Below are the code and all the weights of a small trained network. Each question names an input and a class and asks about switching units off, where a switched-off unit gives its printed mean instead of its output.

import numpy as np


def w(rows, s, z=0):
    codes = np.array(rows[::2]) - 128.0
    scale = np.full(codes.shape[1], s)
    scale[-1] = z or s
    return codes * scale


def f(y):
    return np.maximum(y, 0)


def log_softmax(a):
    a = a - a.max(-1, keepdims=True)
    return a - np.log(np.exp(a).sum(-1, keepdims=True))


def net(x, mask):
    res = np.array(x, float).reshape(1, 5) / 4 @ E
    y = f(res @ A[0][:, :-1].T + A[0][:, -1])
    res = res + np.where(mask, y, B[0][:, -1]) @ B[0][:, :-1]
    return log_softmax(res[-1] @ U[:, :-1].T + U[:, -1])


A, B = {}, {}
E = w([
[29,126,134,73,153,230],'x0',
[164,123,189,168,248,144],'x1',
[116,145,165,93,138,88],'x2',
[123,252,152,172,116,138],'x3',
[130,130,126,127,130,127],'x4',
],0.014)
A[0] = w([
[144,118,107,159,52,45,187],'neuron 1',
[73,142,93,85,98,157,167],'neuron 2',
[153,231,145,150,144,121,200],'neuron 3',
[143,88,206,180,204,161,157],'neuron 4',
[156,93,175,189,142,110,133],'neuron 5',
[59,78,133,84,92,156,146],'neuron 6',
[148,138,110,123,85,129,154],'neuron 7',
[150,9,104,65,152,110,254],'neuron 8',
[109,78,96,85,72,141,166],'neuron 9',
[112,63,85,108,163,96,210],'neuron 10',
[140,92,115,143,106,117,169],'neuron 11',
[74,113,172,146,199,183,71],'neuron 12',
[116,147,148,147,74,162,147],'neuron 13',
[177,186,123,143,136,85,143],'neuron 14',
[131,151,93,99,52,93,196],'neuron 15',
[106,131,187,119,159,187,116],'neuron 16',
[96,154,97,78,107,162,131],'neuron 17',
[157,214,113,171,107,124,176],'neuron 18',
[198,116,180,195,133,100,194],'neuron 19',
],0.014,0.0073)
B[0] = w([
[131,100,29,58,217,151,229],'neuron 1',
[94,135,156,125,77,111,200],'neuron 2',
[129,120,137,166,140,185,231],'neuron 3',
[180,116,101,118,167,112,241],'neuron 4',
[189,105,158,172,115,101,194],'neuron 5',
[115,98,169,101,97,122,202],'neuron 6',
[102,177,101,101,131,125,169],'neuron 7',
[111,9,117,96,116,89,255],'neuron 8',
[86,86,147,117,115,111,198],'neuron 9',
[147,27,114,100,159,96,203],'neuron 10',
[127,84,120,111,151,115,168],'neuron 11',
[131,153,56,63,173,167,200],'neuron 12',
[99,152,124,128,104,148,170],'neuron 13',
[160,121,151,129,141,157,204],'neuron 14',
[79,195,94,123,147,175,215],'neuron 15',
[115,154,94,115,138,160,188],'neuron 16',
[92,158,178,152,71,109,184],'neuron 17',
[144,147,143,132,131,194,220],'neuron 18',
[167,106,121,177,158,122,238],'neuron 19',
],0.014,0.018)
U = w([
[153,89,61,61,151,125,201],'0',
[135,189,79,141,158,216,195],'1',
[93,76,206,124,64,98,3],'2',
[91,204,199,190,53,174,127],'3',
[248,75,157,176,128,16,74],'4',
[245,120,199,219,106,179,39],'5',
],0.012,0.0021)

Each question gives the input, the list of numbers given to net, and the class t.
The units are the neurons (one row each of A and B). Each row of codes is followed by its name. A weight is (code - 128) times the scale printed after its matrix; where a second scale follows, it is the last column's (A, B and U).
mask holds one flag per neuron, in row order. A switched-off neuron (its flag False) gives its mean, the last column of its row in B, instead of its output. The means were averaged over made-up inputs and are rounded, as every weight is.
A unit's drop is (log p(t) with every unit on - log p(t) with that unit switched off) / (log p(t) with every unit on - log p(t) with every unit switched off).
The circuit of an input: a set's keep is (log p(t) with only the set's units on - log p(t) with every unit switched off) / (log p(t) with every unit on - log p(t) with every unit switched off). Starting from the 12 units with the biggest drops (on a tie, the unit counted first), units are removed one at a time, each time the one whose removal leaves the highest keep (on an exact tie, the one counted first), for as long as the keep stays at least 0.8.
circuit, biggest first: the units of the circuit, biggest drop first
most important unit: the unit with the biggest drop
k most important neurons: the k neurons with the biggest drops, biggest first
drop when u is switched off: that unit's drop, to one decimal
input [-2,-8,7,2,-5], class 1: circuit, biggest first : neuron 15
input [-2,1,8,-3,0], class 4: circuit, biggest first : neuron 12; neuron 15
input [-2,1,7,-4,8], class 4: 2 most important neurons : neuron 12; neuron 15
input [2,0,4,6,2], class 3: 2 most important neurons : neuron 1; neuron 4
input [0,-8,3,7,-2], class 1: 2 most important neurons : neuron 1; neuron 15
input [1,-7,-4,8,4], class 3: 2 most important neurons : neuron 17; neuron 2
input [1,-7,-3,7,4], class 3: 4 most important neurons : neuron 17; neuron 2; neuron 12; neuron 4
input [7,-2,1,1,7], class 3: 2 most important neurons : neuron 8; neuron 10
input [1,6,4,5,-1], class 1: 2 most important neurons : neuron 12; neuron 16
input [-5,1,4,-4,-6], class 4: 2 most important neurons : neuron 12; neuron 5
input [6,-1,3,1,-6], class 3: drop when neuron 10 is switched off : 0.1
input [-1,-8,-2,3,1], class 1: drop when neuron 1 is switched off : 0.7
input [6,7,-2,2,-5], class 1: drop when neuron 8 is switched off : 0.6
input [-3,8,-5,1,-7], class 5: most important unit : neuron 8
input [8,3,-3,2,8], class 1: 2 most important neurons : neuron 8; neuron 12
